Here is a tiny trained network, its code and every weight. The questions are about switching its units off for an input and a class, where a switched-off unit gives its printed mean instead of its output.

import numpy as np


def w(rows, s, z=0):
    codes = np.array(rows[::2]) - 128.0
    scale = np.full(codes.shape[1], s)
    scale[-1] = z or s
    return codes * scale


def f(y):
    return np.maximum(y, 0)


def log_softmax(a):
    a = a - a.max(-1, keepdims=True)
    return a - np.log(np.exp(a).sum(-1, keepdims=True))


def net(x, mask):
    res = np.array(x, float).reshape(1, 6) / 4 @ E
    y = f(res @ A[0][:, :-1].T + A[0][:, -1])
    res = res + np.where(mask, y, B[0][:, -1]) @ B[0][:, :-1]
    return log_softmax(res[-1] @ U[:, :-1].T + U[:, -1])


A, B = {}, {}
E = w([
[131,129,131],'x0',
[129,130,128],'x1',
[48,167,241],'x2',
[255,140,185],'x3',
[127,35,164],'x4',
[128,131,128],'x5',
],0.008)
A[0] = w([
[178,197,133,68],'N0',
[132,144,16,109],'N1',
[96,141,178,44],'N2',
[164,114,43,10],'N3',
[183,147,163,8],'N4',
[149,192,118,88],'N5',
[119,161,192,42],'N6',
[78,177,166,50],'N7',
[217,128,202,12],'N8',
[122,215,91,67],'N9',
[127,124,110,253],'N10',
[99,151,192,34],'N11',
[55,35,90,94],'N12',
[98,136,224,5],'N13',
[116,60,157,238],'N14',
[17,101,113,89],'N15',
[71,254,53,74],'N16',
[199,119,147,52],'N17',
[151,53,47,27],'N18',
[75,81,189,81],'N19',
[73,39,156,178],'N20',
[165,98,98,108],'N21',
[109,14,141,86],'N22',
[188,112,176,74],'N23',
[62,127,27,109],'N24',
[121,149,202,49],'N25',
[182,141,164,50],'N26',
[133,52,124,156],'N27',
[92,138,158,81],'N28',
[77,115,97,15],'N29',
[114,144,158,53],'N30',
[158,215,61,63],'N31',
[20,78,90,32],'N32',
[153,222,115,79],'N33',
[84,130,105,60],'N34',
[155,73,89,90],'N35',
[189,90,21,88],'N36',
[85,129,101,56],'N37',
],0.012,0.0072)
B[0] = w([
[126,86,131,156],'N0',
[99,123,169,202],'N1',
[80,99,100,158],'N2',
[72,116,121,165],'N3',
[214,60,46,143],'N4',
[120,83,151,149],'N5',
[95,128,117,156],'N6',
[95,118,131,172],'N7',
[153,85,56,180],'N8',
[138,103,214,159],'N9',
[153,181,163,238],'N10',
[84,134,83,163],'N11',
[184,117,104,216],'N12',
[53,105,76,177],'N13',
[150,185,152,254],'N14',
[157,105,103,232],'N15',
[176,89,184,204],'N16',
[118,104,109,164],'N17',
[55,121,114,183],'N18',
[93,137,132,198],'N19',
[153,133,153,249],'N20',
[85,127,125,170],'N21',
[146,87,254,196],'N22',
[132,102,87,172],'N23',
[164,120,105,218],'N24',
[76,124,104,163],'N25',
[148,82,69,153],'N26',
[116,148,184,197],'N27',
[99,128,114,161],'N28',
[178,52,23,144],'N29',
[80,117,123,136],'N30',
[91,109,179,170],'N31',
[159,103,69,209],'N32',
[126,75,171,161],'N33',
[130,93,109,148],'N34',
[43,120,126,173],'N35',
[62,156,105,225],'N36',
[141,124,86,147],'N37',
],0.0097,0.0081)
U = w([
[159,32,63,59],'0',
[29,110,110,12],'1',
[130,128,137,242],'2',
[132,131,143,218],'3',
[134,81,184,79],'4',
[129,132,123,220],'5',
[157,250,79,51],'6',
],0.014,0.011)

Each question gives the input, the list of numbers given to net, and the class t.
The units are the neurons (one row each of A and B). Each row of codes is followed by its name. A weight is (code - 128) times the scale printed after its matrix; where a second scale follows, it is the last column's (A, B and U).
mask holds one flag per neuron, in row order. A switched-off neuron (its flag False) gives its mean, the last column of its row in B, instead of its output. The means were averaged over made-up inputs and are rounded, as every weight is.
A unit's drop is (log p(t) with every unit on - log p(t) with that unit switched off) / (log p(t) with every unit on - log p(t) with every unit switched off).
The circuit of an input: a set's keep is (log p(t) with only the set's units on - log p(t) with every unit switched off) / (log p(t) with every unit on - log p(t) with every unit switched off). Starting from the 12 units with the biggest drops (on a tie, the unit counted first), units are removed one at a time, each time the one whose removal leaves the highest keep (on an exact tie, the one counted first), for as long as the keep stays at least 0.8.
circuit, biggest first: the units of the circuit, biggest drop first
unit that matters most: the unit with the biggest drop
top k neurons: the k neurons with the biggest drops, biggest first
drop when u is switched off: that unit's drop, to one decimal
input [-7,-5,4,-7,4,-2], class 0: circuit, biggest first -> N32, N15
input [1,5,8,1,7,-5], class 1: unit that matters most -> N13
input [8,-7,7,-8,8,-5], class 0: top 3 neurons -> N32, N15, N12
input [2,7,7,6,-8,3], class 4: circuit, biggest first -> N33, N9
input [-1,4,-8,-2,-8,-1], class 1: circuit, biggest first -> N36, N3
input [7,2,5,-1,-8,6], class 4: circuit, biggest first -> N16, N9, N33
input [1,4,-1,-7,3,1], class 0: circuit, biggest first -> N32, N12
input [1,7,-7,8,-7,-6], class 0: top 2 neurons -> N4, N8
input [5,7,7,8,4,-6], class 0: circuit, biggest first -> N8, N4
input [-6,5,6,6,-8,2], class 4: top 2 neurons -> N33, N9
input [0,0,0,-3,-7,0], class 4: top 2 neurons -> N16, N9
input [-1,1,6,1,-2,-4], class 1: drop when N13 is switched off -> 0.2
input [-6,2,7,-7,0,4], class 0: drop when N15 is switched off -> 0.2
input [-6,-2,0,7,6,6], class 0: circuit, biggest first -> N8
input [-3,3,-6,0,-3,6], class 1: drop when N3 is switched off -> 0.1
